Below are the code and all the weights of a small trained network. Each question names an input and a target symbol and asks about switching units off, where a switched-off unit gives its printed mean instead of its output.

import numpy as np


def w(rows, s, z=0):
    codes = np.array(rows[::2]) - 128.0
    scale = np.full(codes.shape[1], s)
    scale[-1] = z or s
    return codes * scale


def f(y):
    return y / 2 * (1 + np.tanh(0.7978845608 * (y + 0.044715 * y**3)))


def softmax(a):
    e = np.exp(a - a.max(-1, keepdims=True))
    return e / e.sum(-1, keepdims=True)


def log_softmax(a):
    a = a - a.max(-1, keepdims=True)
    return a - np.log(np.exp(a).sum(-1, keepdims=True))


def net(x, mask):
    ids = ['γδεηθλμξπστφψω'.index(c) for c in x.split()]
    T = len(ids)
    res = E[ids] + P[:T]
    q, k, v = (res @ M[0].T for M in (Q, K, V))
    z = softmax(np.where(np.tri(T) > 0, q @ k.T / 3**0.5, -1e9)) @ v
    res = res + np.where(mask[0], z, O[0][:, -1]) @ O[0][:, :-1]
    y = f(res @ A[0][:, :-1].T + A[0][:, -1])
    res = res + np.where(mask[1:9], y, B[0][:, -1]) @ B[0][:, :-1]
    return log_softmax(res[-1] @ U[:, :-1].T + U[:, -1])


Q, K, V, O, A, B = {}, {}, {}, {}, {}, {}
E = w([
[90,119,153],'γ',
[97,92,96],'δ',
[176,1,190],'ε',
[160,166,135],'η',
[139,55,203],'θ',
[101,131,209],'λ',
[121,98,239],'μ',
[113,65,88],'ξ',
[144,74,163],'π',
[142,41,151],'σ',
[155,13,136],'τ',
[84,139,123],'φ',
[125,83,123],'ψ',
[104,108,113],'ω',
],0.01)
P = w([
[90,134,103],'0',
[49,51,116],'1',
[28,30,125],'2',
[43,32,118],'3',
[37,30,123],'4',
[45,31,124],'5',
[44,34,146],'6',
[72,3,148],'7',
],0.0042)
Q[0] = w([
[122,184,122],'H0',
[80,91,152],'H0',
[224,252,74],'H0',
],0.038)
K[0] = w([
[60,133,127],'H0',
[174,172,114],'H0',
[5,40,156],'H0',
],0.033)
V[0] = w([
[29,208,254],'H0',
[124,130,122],'H0',
[34,158,17],'H0',
],0.021)
O[0] = w([
[118,94,4,253],'H0',
[138,125,126,128],'H0',
[231,108,151,145],'H0',
],0.03,0.0059)
A[0] = w([
[200,125,148,112],'N0',
[193,188,162,127],'N1',
[149,229,104,96],'N2',
[192,196,141,2],'N3',
[241,184,114,15],'N4',
[165,96,62,94],'N5',
[115,29,171,55],'N6',
[156,252,95,109],'N7',
],0.011,0.0078)
B[0] = w([
[123,81,83,176],'N0',
[137,86,163,144],'N1',
[5,162,137,123],'N2',
[62,161,203,130],'N3',
[54,143,60,178],'N4',
[151,188,191,254],'N5',
[121,176,128,145],'N6',
[7,140,164,123],'N7',
],0.022,0.02)
U = w([
[237,176,171,105],'γ',
[73,4,81,45],'δ',
[10,168,160,5],'ε',
[119,121,122,150],'η',
[21,87,38,63],'θ',
[124,242,128,115],'λ',
[51,194,66,53],'μ',
[69,51,167,64],'ξ',
[84,114,116,176],'π',
[98,151,164,197],'σ',
[124,155,212,84],'τ',
[185,108,4,249],'φ',
[213,27,161,254],'ψ',
[137,18,63,164],'ω',
],0.0042,0.0057)

Each question gives the input, a string of symbols that net reads in full, and the target symbol t.
The units are the heads (3 rows each of Q, K, V and O) and the neurons (one row each of A and B). Each row of codes is followed by its name. A weight is (code - 128) times the scale printed after its matrix; where a second scale follows, it is the last column's (O, A, B and U).
mask holds one flag per unit, heads first, then neurons. A switched-off unit (its flag False) gives its mean, the last column of its rows in O or B, instead of its output. The means were averaged over made-up inputs and are rounded, as every weight is.
A unit's drop is (log p(t) with every unit on - log p(t) with that unit switched off) / (log p(t) with every unit on - log p(t) with every unit switched off).
The circuit of an input: a set's keep is (log p(t) with only the set's units on - log p(t) with every unit switched off) / (log p(t) with every unit on - log p(t) with every unit switched off). Starting from all 9 units, units are removed one at a time, each time the one whose removal leaves the highest keep (on an exact tie, the one counted first), for as long as the keep stays at least 0.8.
units of the circuit, in order: the units of the circuit, biggest drop first
top k neurons: the k neurons with the biggest drops, biggest first
input φ φ θ σ δ ψ θ, target φ: units of the circuit, in order : H0; N4
input ψ φ ω δ μ δ ω, target ψ: units of the circuit, in order : H0; N5; N4
input λ ψ ε, target λ: top neuron : N5
input φ ψ λ φ φ ψ, target φ: top 2 neurons : N4; N0
input δ φ μ ω σ λ μ ψ, target δ: top 4 neurons : N4; N0; N5; N1
input ξ φ σ ψ, target ξ: top 3 neurons : N3; N1; N0
input γ δ ξ ψ δ φ φ θ, target γ: units of the circuit, in order : H0; N5; N4
input γ θ γ ε ψ θ π ξ, target γ: top 2 neurons : N5; N4
input θ θ θ δ σ, target θ: units of the circuit, in order : H0; N5
input λ ε ε ξ, target λ: units of the circuit, in order : N5; H0
input ξ φ θ φ μ, target ξ: top 3 neurons : N1; N3; N0
input ψ ψ ψ π, target ψ: top 3 neurons : N5; N4; N1
input δ π ω ε, target δ: top 3 neurons : N0; N4; N5
input μ φ δ ω δ, target μ: units of the circuit, in order : H0; N5
input τ μ ξ, target τ: units of the circuit, in order : H0
input φ λ λ φ θ ω ψ, target φ: units of the circuit, in order : H0; N4
input λ ξ σ τ λ, target λ: units of the circuit, in order : N5; H0; N0
input ξ φ ψ θ ε φ, target ξ: top 2 neurons : N3; N1
input φ ψ τ ε, target φ: top 2 neurons : N0; N4
input ψ ψ ε ξ μ θ, target ψ: top 4 neurons : N5; N4; N1; N0
input ε τ ψ φ σ φ γ λ, target ε: units of the circuit, in order : H0
